Each row was made from one path, in order. Every step used is in the known rows, and no mark comes twice. Write each row's path.
Known rows
zumob, feru, vodob, kobu, bafetif, bikov, letife: [ 1.79 -3.35 -2.47 -3.20 -5.00  0.14 -0.67  1.51  2.65  1.40  1.72 -0.01
 -0.54  0.95 -1.21  3.06 -1.88 -0.77  0.95 -0.66 -1.87  2.41  0.26  0.41
  1.11  0.74  1.14 -0.64  2.43 -2.69 -0.34  0.95  0.98  2.45 -0.17  0.75
  2.13  0.10  1.79 -2.93 -2.57 -3.62  1.71 -4.38]
bafis, vodob, kobu, bafetif: [ 1.78  3.29 -2.79  1.43  0.80  0.78 -2.35 -0.16  0.98  0.55 -1.79 -2.49
  1.73  2.79  2.54  0.13  0.21 -0.28  1.62  1.39 -6.06 -1.47  2.15 -0.43
 -3.88 -3.51  2.54  1.72  0.33  0.73 -1.23  1.51  0.89 -0.98 -6.15  0.00
  0.07  0.11  0.74 -2.10 -2.81 -2.17 -2.16  0.67]
bikov, vodob, kobu, bafetif, zumob, feru: [ 3.62  1.00 -1.94 -0.84  0.06  0.86  0.49 -1.56  2.32 -0.55  2.54 -3.10
  1.42  2.13  1.17  6.09 -2.84  3.83  0.16 -0.56 -1.37  2.17  0.45  0.59
 -1.89 -0.32  3.13  1.55  0.39  0.18 -0.85  0.35  1.91 -0.25  1.79  0.16
  2.60 -0.73 -0.80 -5.99  1.48 -4.80 -0.84 -1.95]
bafetif, zumob, bikov, letife, bafis, vodob, kobu: [-1.69 -3.05  3.03 -0.53 -2.59 -1.15 -3.45 -0.99 -1.58  0.36 -1.09 -2.02
 -0.04 -0.99  0.62  2.25 -4.34 -1.11 -1.59  5.68 -1.05  0.27  4.78  0.48
  1.43  1.35 -0.31  1.58  1.24 -2.05  4.25 -0.12  1.57 -2.72 -0.24 -0.86
 -3.85 -0.83 -0.10 -3.15 -5.95 -2.49  1.41 -0.63]
kobu, bafis, zumob, feru, vodob, bikov: [-1.59 -2.45 -2.82 -0.53  0.29 -0.93  0.96  0.04 -1.66  3.78 -0.84 -0.03
  1.78 -1.99 -1.25 -5.24  2.17 -0.92 -2.00 -3.63  4.11  1.00 -5.30  2.95
  3.03  1.58  1.89 -0.79  1.96 -3.70 -1.39  1.72 -3.04  2.56 -0.25  2.17
  0.23  5.38  1.93 -1.34 -0.86  2.04 -3.19  2.05]
bikov, letife, feru, vodob, bafis: [ 0.87 -0.21  0.26 -2.51  2.85 -3.03  1.41  3.52 -2.91 -1.40 -3.07  3.34
  2.12  0.36 -1.51 -3.35 -1.00 -0.19  1.98  1.94 -3.66 -1.17 -0.56 -0.64
  2.97  1.22 -1.16 -2.34  1.88 -3.39  0.18  0.79  1.88  3.36  1.29 -2.99
 -0.93  4.79  2.62  0.63 -2.73  4.40 -0.24  1.58]
vodob, feru, zumob, bikov, letife, bafis: [-4.59 -1.81  5.03 -3.10 -0.41 -1.29 -3.20  1.61 -2.06 -1.68 -1.33  1.35
 -3.98 -1.50 -1.87  0.85  0.64 -2.55 -2.11  4.26  2.99  0.99  2.15  0.09
  5.08  2.76 -3.12  2.14 -0.47 -1.93  4.63 -1.67  0.77 -0.17  1.46 -1.42
 -2.43  0.59 -2.69  2.77 -5.12  1.78  3.48  0.22]
zumob, bikov, vodob, bafis: [ 1.61 -2.76  0.23 -0.20  1.61  0.99 -0.47 -1.84  0.55 -3.10 -0.27  0.34
  2.89 -0.80  0.01  1.97 -2.99  0.75 -1.02  5.51 -0.79  0.50 -0.39 -1.35
  0.42 -1.01 -0.32  1.38  1.11 -2.66 -1.21 -0.53  0.98 -0.87  1.90 -3.82
 -0.47  5.22  2.50 -3.43  3.29 -0.40 -0.04  1.38]
bafetif, vodob, bikov, letife, feru, zumob: [-0.76  0.98  3.46 -1.18  0.02 -1.58 -0.70  0.98 -1.30 -2.86  1.58  3.08
 -0.67 -3.41 -2.67  0.93 -0.01 -1.02  1.75 -1.29  1.70 -0.44 -3.67 -1.48
  1.54  1.96 -4.35 -1.64  1.37 -1.14  2.03 -0.96 -2.36  0.37  2.56 -0.26
  2.09  0.92 -0.46  6.83  2.28  1.61  5.14 -2.75]
feru, vodob, bikov, zumob, bafis, kobu, bafetif: [ 2.47  0.05 -1.89 -1.96 -2.59 -0.58 -0.15  0.49  1.80 -0.45  0.68  1.57
 -1.53 -0.83 -1.97 -3.40  2.40 -0.65  3.48 -4.05 -3.32 -0.47 -1.75 -0.07
 -0.99 -2.88 -1.62 -0.06  2.10  3.85 -2.55  2.72  1.11  0.05  1.65  2.74
  1.78 -1.55  1.19 -0.13  2.48  0.37 -0.29 -0.85]
kobu, bafis, zumob, bikov: [-2.08 -0.67 -1.43  0.58  1.62  1.35  0.51 -2.23 -2.88  1.27 -4.05 -2.45
  3.29 -0.37  1.11 -3.08  0.76  0.01 -0.88  0.28  3.94 -0.77 -1.34  1.10
  3.04  1.41  0.36  2.63  0.55 -4.38  0.07  1.47 -3.01  0.18 -1.23 -0.14
 -3.67  4.88  1.62 -2.88 -2.39  1.30 -4.37  2.98]
bafetif, bikov, letife, bafis, kobu, vodob, feru, zumob: [-4.93 -3.08  4.60 -1.07 -3.92 -2.33 -5.54  2.04  0.27 -2.28 -0.55  2.49
 -3.62 -3.58 -0.01  0.44  1.82 -7.56 -0.15  5.63  0.98  0.99  4.18  1.58
  2.64  0.67 -2.04  3.18  3.81  0.30  3.87 -1.58  1.31  0.16 -2.24  2.69
 -2.04 -3.30 -3.97  2.27 -6.38  1.97  5.68 -2.79]
letife, bafis, kobu, bafetif: [ 1.49  1.18 -0.97  1.24  2.27  0.49 -3.39 -1.63  2.97  1.05 -4.29 -0.72
 -0.85  0.21  0.20 -3.10  3.42 -4.42  1.68  1.70  0.56  0.28  4.79 -0.54
 -1.04 -2.46  1.13  3.31  1.11  1.15 -1.67  2.73  1.02 -2.28 -5.05  2.60
 -0.73 -1.76 -1.51 -5.02 -4.92  1.61 -0.98 -0.16]
kobu, bafetif, vodob, bikov, letife, bafis: [ 1.46  0.11 -1.15 -3.08  0.44 -1.15 -4.00 -0.23  4.16 -0.81  1.74  2.73
 -1.57 -3.96 -0.53  2.22  1.18 -2.72  1.37 -0.84  0.25  1.07  0.88 -0.66
  0.73 -0.75 -3.43  1.73  2.98 -1.38 -0.28  1.33 -2.66 -3.02 -0.70  3.08
  3.00 -1.23 -1.85 -0.80  1.08  1.27  4.31 -3.90]
vodob, bafis, feru, zumob, bafetif: [-1.62 -0.14  1.24  2.75  4.05  0.15  3.22 -0.51 -1.49  3.29 -1.56  1.28
  0.69  3.53  1.84  0.80  0.90  4.05 -1.43  1.38  2.40 -0.39 -0.15 -0.74
  0.66  0.29  0.65 -0.65 -5.49 -1.06  0.72  0.23 -0.63  0.46  2.06 -1.99
 -4.19  2.14  0.48 -0.14  2.91  2.81 -4.52  2.20]
vodob, bafetif, kobu, bafis, zumob, bikov: [ 2.17  4.07 -3.86  0.56  4.07  1.26  1.59 -2.20 -1.28  0.26 -1.66 -4.64
  1.85  0.17  2.42  0.88  0.53  1.98 -1.91 -4.51  5.07 -1.47 -2.04  1.34
  1.17  2.02  1.40  1.91  0.77 -1.30  0.02 -0.11 -4.46 -1.92 -1.15 -0.32
  3.99  3.16  1.44 -3.38  1.59 -2.23 -4.21  2.63]
bikov, vodob, bafetif, feru, zumob, bafis: [ 1.83  1.87 -0.65 -1.21  2.00  1.32  1.98 -1.55  0.72 -1.29  4.86  0.00
  0.38 -0.86 -2.55  4.30 -0.53  2.32 -2.82 -5.55 -0.40  2.66 -2.41  2.48
  0.95  1.29  0.30  0.62  2.12  3.31  1.40  0.45 -0.78 -0.37  4.54 -0.23
  2.61 -2.33 -3.12 -1.28  3.79 -1.38  2.01  0.56]
letife, feru, vodob, bikov, bafetif: [ 0.89 -0.10  0.57 -0.09  0.26 -2.36 -0.51  1.19  0.84 -0.74  0.41  1.01
  0.50 -2.98 -2.15 -3.87  0.92  3.54  3.43  0.42  1.07  0.74 -3.34 -4.08
 -1.13  0.65 -2.54 -4.77 -3.63  1.70 -2.74 -1.69  1.06  2.50  2.08 -2.50
  2.03  2.74  1.64  3.60  3.82  0.55  1.15  2.36]
bikov, bafetif, kobu, vodob, feru, zumob: [ 1.29  5.52  1.47  0.43  1.14  0.05 -0.09  1.08  0.15 -5.43  1.67 -1.20
 -0.46  0.61  4.38 -0.78  1.45  2.71 -2.71  2.98 -0.85 -0.12  1.77 -0.26
 -1.62  1.18  0.88  2.14 -2.27  4.53 -2.24 -0.21 -0.78  3.48 -0.88 -2.23
  1.99 -0.47 -3.17  5.00  4.09 -2.47  0.59  0.80]
bikov, vodob, kobu, bafetif: [ 5.13  3.76 -2.55 -0.19  3.14  0.39 -0.70 -1.09  2.46 -2.78 -0.48 -2.86
  2.08  0.51  1.34  4.52 -0.04  2.89  1.41  0.95 -4.21  1.45  0.17 -0.95
 -2.11 -2.46  1.64  2.51  1.85  0.19 -1.94  1.58  1.49  0.11  0.13 -1.33
  3.35  1.93  0.10 -5.71  2.49 -2.75 -0.77  0.91]
bafetif, kobu, vodob, bikov, letife, bafis, feru: [ 0.86  0.85  1.36 -0.61  1.88 -1.16 -2.30  2.52  2.29 -0.64  0.31  1.76
 -1.62 -2.50  2.48 -1.80  1.37 -3.49 -3.21  1.99 -2.10 -0.48  1.32  0.75
  1.99 -2.50  0.59 -1.12  3.13 -3.69 -1.07  1.31 -1.79  0.21 -1.39  1.30
  2.42 -0.47 -0.35  3.29  1.31  1.81  3.00 -1.96]
bafis, kobu, vodob, bafetif, feru: [ 0.03  1.29 -1.99  2.80 -2.69  1.14 -2.98  0.44  2.05 -0.12  1.04 -1.36
  0.71  0.09  1.29 -2.02  1.90 -5.65 -0.44 -0.50 -1.22  0.86  1.11  1.91
 -2.59 -1.66  3.62  1.89  3.64  3.07 -1.57 -1.62 -0.43  0.26 -6.32  0.97
  2.35 -3.74 -2.08 -0.89 -3.20 -1.10 -0.47 -1.37]
feru, zumob, bafis, kobu, vodob: [ 0.25  2.72  1.76  1.75 -1.01  1.81  0.64 -1.51 -1.41 -2.94 -1.59 -0.58
  1.08  2.23  0.25 -4.46  2.53 -3.13  0.88 -0.88 -3.60 -1.12  1.71  3.08
 -0.10 -2.64  0.93  2.36  3.88  2.78 -0.29  4.66 -0.36  0.88 -1.62  2.22
 -4.08 -2.35 -0.89  2.39 -1.10  0.57  0.43 -1.30]
bafis, zumob, bafetif, kobu: [ 4.85  3.40 -2.08  1.96  2.29  1.38  3.74 -2.50 -0.62 -1.54 -3.26 -2.72
  1.96 -0.11  1.91 -0.08  0.24  2.98 -0.98 -2.82  2.97 -1.50 -0.88 -0.99
 -0.89  4.12  1.47  2.29 -2.38 -0.70 -1.48  1.75 -5.51  0.34 -1.70 -0.62
  0.66  2.15  0.32 -1.78  2.18 -0.60 -4.13  2.95]
bafis, feru, zumob, bafetif: [-1.13 -0.25  2.90  3.28  0.86  1.33  2.26 -0.95 -0.63  3.59 -1.16 -0.58
  0.19  2.03 -0.28  1.13  1.31  4.12  0.15 -0.64  4.25  0.90 -0.29 -2.29
 -1.11  0.85 -0.65 -1.94 -6.77  0.09  0.75  0.26 -2.11  0.40  1.89 -0.78
 -4.09 -1.02 -0.46  2.53  2.30  0.72 -2.28  0.95]
zumob, bafis, kobu, bafetif, bikov: [ 2.15 -1.23 -2.64 -1.00 -1.17  3.97 -0.71 -1.32  3.20 -0.33 -0.21  0.70
 -0.23  2.53 -0.35 -0.65  0.82 -3.50  2.73 -2.86 -3.01 -1.98  2.44  1.25
 -0.85 -3.40  0.13  2.83  2.95  1.45 -2.07  3.47  0.90 -2.85 -1.72  2.61
 -0.98 -4.55 -0.74 -2.30 -0.97 -0.98 -0.68 -3.70]
bafis, feru, zumob, bikov: [-3.05 -1.72  4.11  2.06 -0.42  2.82  0.86 -1.13 -0.39  3.05 -1.56  0.01
  0.15  1.87 -1.03  1.85  0.12  2.09  1.59  0.80  3.38  0.25 -0.66 -2.99
  1.14 -0.79 -1.64 -1.82 -4.60 -2.34  1.88 -0.50 -0.84 -0.70  1.80 -0.25
 -4.12 -0.01  0.78  2.96  0.88 -0.03 -0.51 -0.59]
zumob, bafis, vodob, kobu, bafetif: [ 2.90  3.06 -3.73 -0.27  1.55  2.35  0.67 -0.49  0.90 -0.33 -0.36 -1.75
  1.61  3.97  1.45 -1.48  0.07 -0.29 -0.04 -1.29 -9.13 -2.18  2.63  2.00
 -1.62 -4.21  2.45  1.48  2.52  0.11 -2.23  4.98  1.07 -1.72 -3.15  0.53
 -1.45 -1.10  0.85 -1.65 -0.66 -1.14 -1.82  0.05]
bikov, feru, vodob, bafetif, kobu: [ 4.47  3.56 -3.57 -1.13  0.89 -1.71  1.76  3.00 -0.54 -1.83  1.39 -0.97
 -0.26 -1.25 -0.22 -0.45 -0.12 -0.05 -0.50 -3.07 -0.42  1.12 -1.89 -0.72
 -0.57  3.42  0.62 -1.25  0.93  2.95 -2.21 -1.02 -0.08  2.99 -1.54 -1.21
  5.88  0.77  0.83  0.33  0.38 -2.87  0.48  1.17]
letife, feru, vodob, bafis, zumob: [ 0.66  1.72 -1.58  0.80  3.79 -2.61  4.29  1.09 -2.08 -0.44 -4.67  1.43
  3.55 -0.19 -0.14 -3.38  1.29  2.16  4.36  0.13 -1.58 -1.62 -2.69 -2.11
  2.34  1.80 -0.01 -2.06 -1.12 -2.27 -1.47  0.47  0.16  2.47 -0.38  0.34
 -0.63  6.61  3.35 -1.81  0.04  4.97 -3.33  4.32]
letife, vodob, bafis, feru, zumob, bikov, bafetif, kobu: [-1.17  1.35  1.97  3.24  3.48  1.58  3.45 -1.93 -0.89 -0.36 -0.84  0.36
  0.95  3.21  1.81  0.57 -1.99  4.58 -1.66  3.17 -1.21 -1.07 -0.20 -1.57
 -1.84 -2.48  2.48 -2.76 -3.56 -0.16 -0.46 -1.88  2.15  0.17  1.17 -2.56
 -1.07  2.57  1.53 -0.08  4.39  0.62 -1.61  3.85]
feru, vodob, bikov, bafetif, zumob, bafis, kobu: [ 2.83 -2.60 -0.35 -0.33 -2.22 -0.73 -0.85 -0.38  1.43 -0.35  2.16  1.09
  0.12 -2.86 -2.03 -2.72  0.44  1.22  1.15 -1.82 -1.09  0.94 -1.80  0.48
 -1.47 -0.58 -0.87 -0.92  1.46  5.19 -2.41  1.85  1.17 -0.24  3.55  0.42
  1.44 -1.02 -0.35 -0.84  4.30 -2.05 -0.36  0.28]
vodob, kobu, bafis, zumob, bafetif: [ 1.16  3.42 -3.38  2.72  3.83 -0.62  2.27 -1.55 -3.14  1.04 -4.25 -5.79
  2.53  1.01  3.29 -1.55  2.21  3.01 -3.30  0.37  1.65  0.30 -0.58  1.99
  1.45  2.29  3.48  3.22 -0.50 -2.53 -0.68  2.51 -2.16  2.13 -1.14 -2.46
 -1.44  5.31  1.32 -5.73 -0.93 -0.35 -6.96  5.16]
vodob, bafis, kobu, bafetif, feru, zumob: [-1.18  1.47 -1.73  0.32  2.06  1.38  0.42 -0.01 -0.07  1.49 -1.78  2.45
 -0.60  4.27  2.19 -0.07  1.92 -2.88  0.34 -0.95 -0.93 -1.39  0.85  2.29
  0.85 -1.14  2.88  4.39  0.58  2.45  0.56  0.09  1.61  0.54 -3.53  1.62
 -0.50 -1.08 -2.18 -3.24 -4.33  1.57 -3.66 -1.75]
zumob, bikov, feru, vodob, kobu, bafis: [-0.34 -1.47 -2.14 -0.65 -2.24 -1.28  0.89  2.53 -2.64 -0.74 -1.16 -3.09
  0.78 -0.98  0.69 -2.30 -0.51 -1.57 -1.91  4.49 -0.87  2.14 -0.41  0.17
  2.68  1.85  0.86 -0.05  1.03 -2.14 -2.18 -0.53  2.47  4.23 -1.13 -2.63
 -0.20  5.00  3.74 -1.79 -3.14 -2.65 -0.66  0.95]
bafis, feru, zumob, bafetif, vodob, bikov: [-0.91 -1.21  2.72  3.33 -0.55  0.43  1.67 -0.64  1.19  2.58  2.08  0.90
 -0.70 -1.75 -0.86  3.15  1.88  2.67  0.02 -1.30  4.97  1.40 -3.06 -2.68
 -1.44  0.74 -2.36 -2.76 -5.33  0.29 -0.15 -0.96 -3.89 -1.10  2.84  1.02
 -0.01 -0.58 -0.35  4.48  6.97  0.48  0.67 -1.36]

Which path is each row?
[-0.70  0.99  1.72  1.33  0.02 -2.84 -0.92 -0.03 -1.04 -0.19  0.64  0.10
 -3.71 -3.63  0.64 -2.94  0.78 -2.60 -4.12  1.83  3.28  0.34  1.37  0.29
 -1.47  2.54 -0.34 -0.52 -2.78  2.93  0.39 -1.30 -1.12 -0.19 -3.49  1.38
  0.10 -1.08 -1.58  4.67 -1.43  0.22  3.89  1.05]  letife, bafis, vodob, bikov, feru, zumob, bafetif, kobu
[ 1.33 -3.18  0.50 -0.47 -3.30 -2.87 -2.77 -0.65  0.51  1.08 -1.07 -1.40
 -0.04 -4.02 -2.63  1.79 -0.84 -1.96  2.49  0.15  2.76  2.49  1.98  0.18
  0.34  1.88 -1.71 -0.22  3.16  2.01  2.44 -0.83  0.30 -3.11  0.81  2.23
  1.57 -0.91  0.43 -5.83 -3.38 -1.61  1.41 -0.23]  feru, vodob, bafetif, zumob, bikov, letife, bafis, kobu
[-1.00 -1.74  3.39  1.40 -1.06 -0.16  1.56  0.28 -0.03  2.15  1.85  2.38
 -1.06 -2.17 -1.82  3.50  0.69  1.59 -0.07 -1.58  4.27  1.32 -2.55 -1.58
 -0.23  1.40 -3.07 -2.64 -2.94 -1.55  1.51 -1.05 -3.71 -0.76  3.62  0.60
 -0.43 -0.83 -0.96  5.61  4.97  1.68  2.22 -2.12]  bafis, feru, zumob, bafetif, vodob, bikov, letife
[ 4.56  3.75 -4.20  0.57  5.07  0.89  4.06 -1.99 -0.26 -0.45  1.16 -3.31
  3.05 -0.69  0.35  1.84 -0.29  2.29 -3.54 -5.44  3.91  0.92 -3.53  2.76
 -0.66  1.99  3.98  0.56  2.71 -1.25 -2.08  0.36 -3.14 -0.10  0.73  0.63
  6.45  3.62  0.23 -3.57  4.39 -1.07 -2.23  2.64]  bikov, vodob, bafetif, kobu, bafis, zumob, feru
[-5.09 -3.70  3.79 -0.21  0.20 -0.35 -1.17  0.31 -1.58  1.43 -0.05  4.42
 -0.59  0.92 -1.12  3.06 -2.62 -0.09  0.41  1.81 -0.94 -0.60 -0.60  0.03
  1.50 -1.24 -1.04 -1.81  0.93 -2.65  5.28 -2.01  1.97  0.04  2.23 -0.67
 -3.91 -0.65 -0.46  0.50 -2.03  2.63  1.87  0.53]  bafetif, bikov, letife, vodob, bafis, feru, zumob
[-2.13  2.46  2.75  0.65  0.92  0.23  1.90 -1.35 -2.01 -0.83  1.30  1.28
 -0.38  0.57 -1.75 -4.41  0.17  3.31  1.94 -2.05 -0.09 -1.97 -1.36 -0.77
 -1.42 -0.48 -2.18 -3.58 -3.77  2.79  0.18 -0.32  0.96 -0.04  1.79 -0.65
 -2.91 -1.20 -0.87  8.65  2.94  1.73  2.51  1.59]  letife, feru, zumob, bafis, vodob, bikov, bafetif
[-0.01  1.80  2.26 -0.13  1.79 -2.19  3.92  0.57 -3.72 -2.82 -1.02  1.97
  1.22  0.45 -0.28  0.60 -1.24  1.63  0.61  1.47  1.38 -0.86  0.19 -0.58
  1.31  4.13 -2.41 -0.81 -1.58 -1.55  1.61 -0.58 -1.35  1.75  2.30 -2.27
 -1.94  2.46  0.35  3.70  0.80  3.57  1.39 -0.58]  bikov, letife, feru, zumob, bafetif, vodob, bafis
[-3.02 -2.72  0.67 -4.38 -3.85 -0.01 -3.81  0.79  0.30 -0.74  1.41  0.59
 -1.37  1.56  0.18  4.42 -3.97  0.34  3.06  0.23 -1.04 -0.81  1.88  0.29
 -0.76 -0.50 -1.40  0.98 -0.39 -0.24  3.28 -4.18  1.99 -3.21 -0.06  1.17
 -1.14 -4.08 -2.50 -2.11 -5.33 -1.55  1.04 -2.18]  kobu, bafetif, zumob, bikov, letife, vodob, feru
[-1.31 -1.66 -0.74 -2.63 -3.82  1.81 -2.11  0.08  0.61 -0.68  0.30 -0.66
 -0.86  1.54 -0.59  2.98 -3.86 -1.74 -0.55  1.33 -4.55  0.93  1.29  0.64
  0.93 -1.37  1.67  0.52  2.82 -3.52  2.18 -2.50  2.24  0.16 -1.99 -1.80
 -0.09 -1.29  0.11 -3.22 -6.24 -2.10  2.06 -1.58]  zumob, bikov, letife, vodob, kobu, bafetif, feru
[-2.24 -1.19  1.34 -0.11 -2.91 -0.77 -1.85 -0.56 -2.15  1.30  1.13 -1.06
  1.46  0.07 -1.06  1.92 -4.93  0.74  3.33 -0.72  1.67 -1.82  1.14 -0.82
 -2.87  1.44 -1.79 -2.69 -1.41  0.29  3.81 -4.83  0.15 -4.34 -1.33 -0.30
 -1.21 -2.74  0.02  2.49 -3.70 -1.36  1.61 -0.29]  bafis, vodob, bafetif, zumob, bikov, letife, feru
[-0.34  0.91 -0.77 -0.15  1.60  0.61  0.43  1.45 -2.49  1.18  1.97 -0.73
 -0.55  2.06  2.00 -6.04 -0.68 -1.43 -7.46 -0.50  0.57 -2.47 -1.49  2.64
 -0.96 -0.29  3.51 -0.55 -0.28 -0.01 -2.38  1.44 -0.70  2.37 -1.44 -1.64
  1.89  1.32  1.70  4.41  0.32 -1.21 -2.36  0.03]  bafetif, kobu, bafis, vodob, bikov, zumob, feru
[-1.14 -0.62  1.18 -0.22 -1.02  2.51 -0.46 -1.25  0.81  0.37  3.63  2.41
 -3.16 -0.65 -1.98 -2.52  1.28 -0.55 -3.16 -3.38  1.53  0.84 -2.11  1.86
  0.71  0.22  0.35  1.02  0.01  4.33 -0.01 -0.13  0.67  0.93  2.24 -1.28
  0.43 -3.64 -4.13  3.99  2.14 -0.90  1.22 -0.80]  vodob, bikov, bafetif, feru, zumob, bafis, kobu
[-1.01  0.69  3.24  2.43  1.53 -0.07  2.93 -1.49 -2.62 -2.90 -3.51  0.04
  1.66  0.87 -0.99 -0.28 -0.48 -0.06  3.83  3.58  1.91 -1.34 -0.81 -1.80
 -0.18 -0.40 -0.50 -0.76 -1.45 -0.11  0.30 -2.77  3.01  0.03  0.66 -0.73
 -1.17  3.70  2.01  1.40  0.13  2.28  0.71  0.76]  letife, feru, zumob, bikov, vodob, bafis, kobu
[-1.86 -2.50 -0.40 -1.52 -3.02  0.65 -4.78  2.05  1.78 -1.04 -0.93  2.38
 -2.34  0.54 -1.19  1.23  0.04 -6.33  3.67  0.67 -2.47 -1.40  1.66  0.54
 -2.83 -3.14  0.58  1.82  3.51  0.96  0.88 -3.55  3.47 -1.94 -4.73  2.03
  1.76 -4.15 -2.69 -1.13 -6.71  0.89  1.66 -1.94]  bafis, kobu, bafetif, bikov, letife, vodob, feru
[ 0.24 -0.42 -0.92  0.68 -1.95 -0.28  1.54  1.77  3.14  3.34  0.27 -0.63
 -0.60  1.06  1.24  4.73  1.13  4.23  3.74  0.45 -2.63  1.38  0.18 -4.10
 -0.24 -1.67 -0.70 -1.82 -3.73  0.14 -1.06  0.39  2.14  1.25  2.27  1.69
  0.71 -0.95  1.96 -2.80  3.11 -1.58 -1.92 -0.78]  bafis, feru, vodob, kobu, bafetif, bikov, zumob
[-4.36 -1.94 -1.38  0.88 -1.89  0.20 -1.50 -0.64 -1.69  4.09  3.68 -1.83
  0.43  1.52  0.58 -2.28 -1.56 -0.18 -4.09 -0.60  4.05  0.05  0.26  2.00
 -2.31  0.81  1.46 -0.69 -1.58  1.33  0.63 -1.43 -0.15 -0.09 -1.35 -0.70
 -1.51 -1.57  0.38  1.29 -1.50 -1.54 -1.62  0.78]  kobu, bafis, vodob, bafetif, bikov, zumob, feru
[-2.83 -1.76  1.43 -0.71 -4.89  1.08 -1.37  1.74  0.90 -3.56  2.87  1.05
 -2.53  0.52  1.10 -1.56  0.48 -3.69 -0.91  2.97 -3.34 -1.31  2.87  0.66
  0.40 -0.91 -0.74  2.73  1.47  2.62 -0.80 -0.05  2.49  0.74  0.38  0.23
 -2.08 -4.97 -1.94  3.14  0.20 -0.06  1.40 -2.06]  bafetif, bikov, zumob, bafis, kobu, vodob, feru
[ 1.01  1.28 -1.82 -1.40 -0.12  2.22  2.23 -0.12  4.12  0.97  4.48  2.46
 -1.23  0.56  0.11  2.49  1.20  2.09  2.02 -4.61 -2.02 -0.71 -1.10 -1.79
 -0.59 -2.78 -2.66 -0.73 -1.36 -0.01 -2.91  1.94 -1.58 -2.85  3.19  3.37
  1.63 -3.69 -0.64  2.45  8.03  1.12  0.72 -3.89]  kobu, bafetif, vodob, bikov, zumob, bafis, feru
[ 3.15 -1.53 -2.30  1.26  2.37 -1.39  2.18  2.60  0.40  2.72  0.09 -1.40
  0.60 -1.54  1.88 -2.25  2.60  1.83 -4.39 -0.71  2.40  0.34 -2.90  0.32
 -0.63  0.15  1.24 -2.99 -3.14 -0.28 -4.63  1.43 -3.05  1.80  1.47 -0.66
  3.58  3.54  3.18 -0.08  5.43 -0.58 -4.05  0.96]  zumob, bafetif, kobu, bafis, feru, vodob, bikov
[-0.61 -0.47 -0.68 -1.15  1.01  0.06 -2.23  0.54  3.66  3.16 -1.14 -0.32
 -2.38  0.60  1.65  5.64  0.55  0.14  1.24  1.86 -1.19  1.24  3.95 -1.30
  2.44 -1.67 -0.27  1.19  0.07 -3.98  1.93  0.62  1.86 -1.72 -0.18  1.30
 -0.19 -2.09 -1.05 -4.59 -2.50 -0.42  0.79 -2.21]  vodob, kobu, bafetif, bikov, letife, bafis, feru
[-1.61  0.50  0.71  2.19  2.02 -0.92  1.08  0.41 -1.62  1.65  1.34 -1.22
 -1.48  0.62  1.04 -3.50 -0.01  3.21 -4.91 -0.51  1.18 -0.89 -2.82 -0.07
 -2.90 -2.03  2.07 -3.93 -3.71  0.56 -1.47 -1.66  0.32  1.17  2.18 -2.43
  0.79  0.16  1.54  1.67  3.91  0.97 -2.79  4.23]  letife, vodob, bikov, zumob, bafetif, kobu, bafis, feru
[-0.61 -0.77 -0.83 -1.65 -0.66  0.82  0.19  0.31 -0.53  0.02  2.37  1.43
  0.57  0.50 -2.41 -0.51 -2.67 -1.25  1.41 -3.29 -3.15 -2.44  1.01  1.18
 -0.66 -0.55 -1.80 -2.73  2.18 -0.62  1.58 -0.24  0.38 -3.22 -0.04 -0.05
 -1.20 -3.44 -0.02  3.93 -0.94  1.10  3.11 -0.56]  zumob, bafis, vodob, bafetif, bikov, letife, feru
[ 0.32  0.82 -0.52 -1.22 -1.35 -1.56  2.75  0.56  0.27 -0.83  2.37 -0.49
 -0.22 -0.46 -2.39 -0.16 -0.48  4.29  3.70 -3.41 -0.16 -0.12 -1.23 -2.73
  0.55  1.96 -3.49 -4.08 -2.59  2.78 -0.19 -0.48  1.23  0.55  4.80 -0.39
  0.77 -1.60  2.09  1.32  3.70 -0.21  1.17  1.06]  letife, feru, vodob, bafetif, bikov, zumob, bafis
[-2.35 -2.52  3.00  1.94 -2.37 -1.18 -0.77 -2.06 -2.72 -1.22 -1.59  1.24
 -0.77  0.41 -0.74  0.97 -1.60 -1.23  0.21  2.18  2.03 -0.32  0.74  1.34
 -2.06  0.86 -0.13  0.97  0.35  2.18  4.02 -2.16  0.83  0.16 -0.23 -0.94
 -3.61 -0.93 -0.67 -0.79 -2.96  0.83  0.92  0.93]  feru, zumob, bafetif, bikov, letife, vodob, bafis, kobu
[ 0.00 -4.96 -0.39 -2.73 -4.93  0.14 -2.16  1.00  2.59  1.09 -1.86  1.77
 -1.41 -2.82 -2.22 -0.16  0.00 -6.75  0.99  2.52 -0.78  2.38  3.73  0.31
  2.65  0.17 -0.65  1.48  3.51 -1.89 -0.11 -0.03  1.12 -0.58 -2.88  3.20
  0.00 -1.23 -0.18 -3.81 -7.29  0.99  3.22 -3.87]  zumob, bikov, letife, bafis, kobu, bafetif, feru, vodob
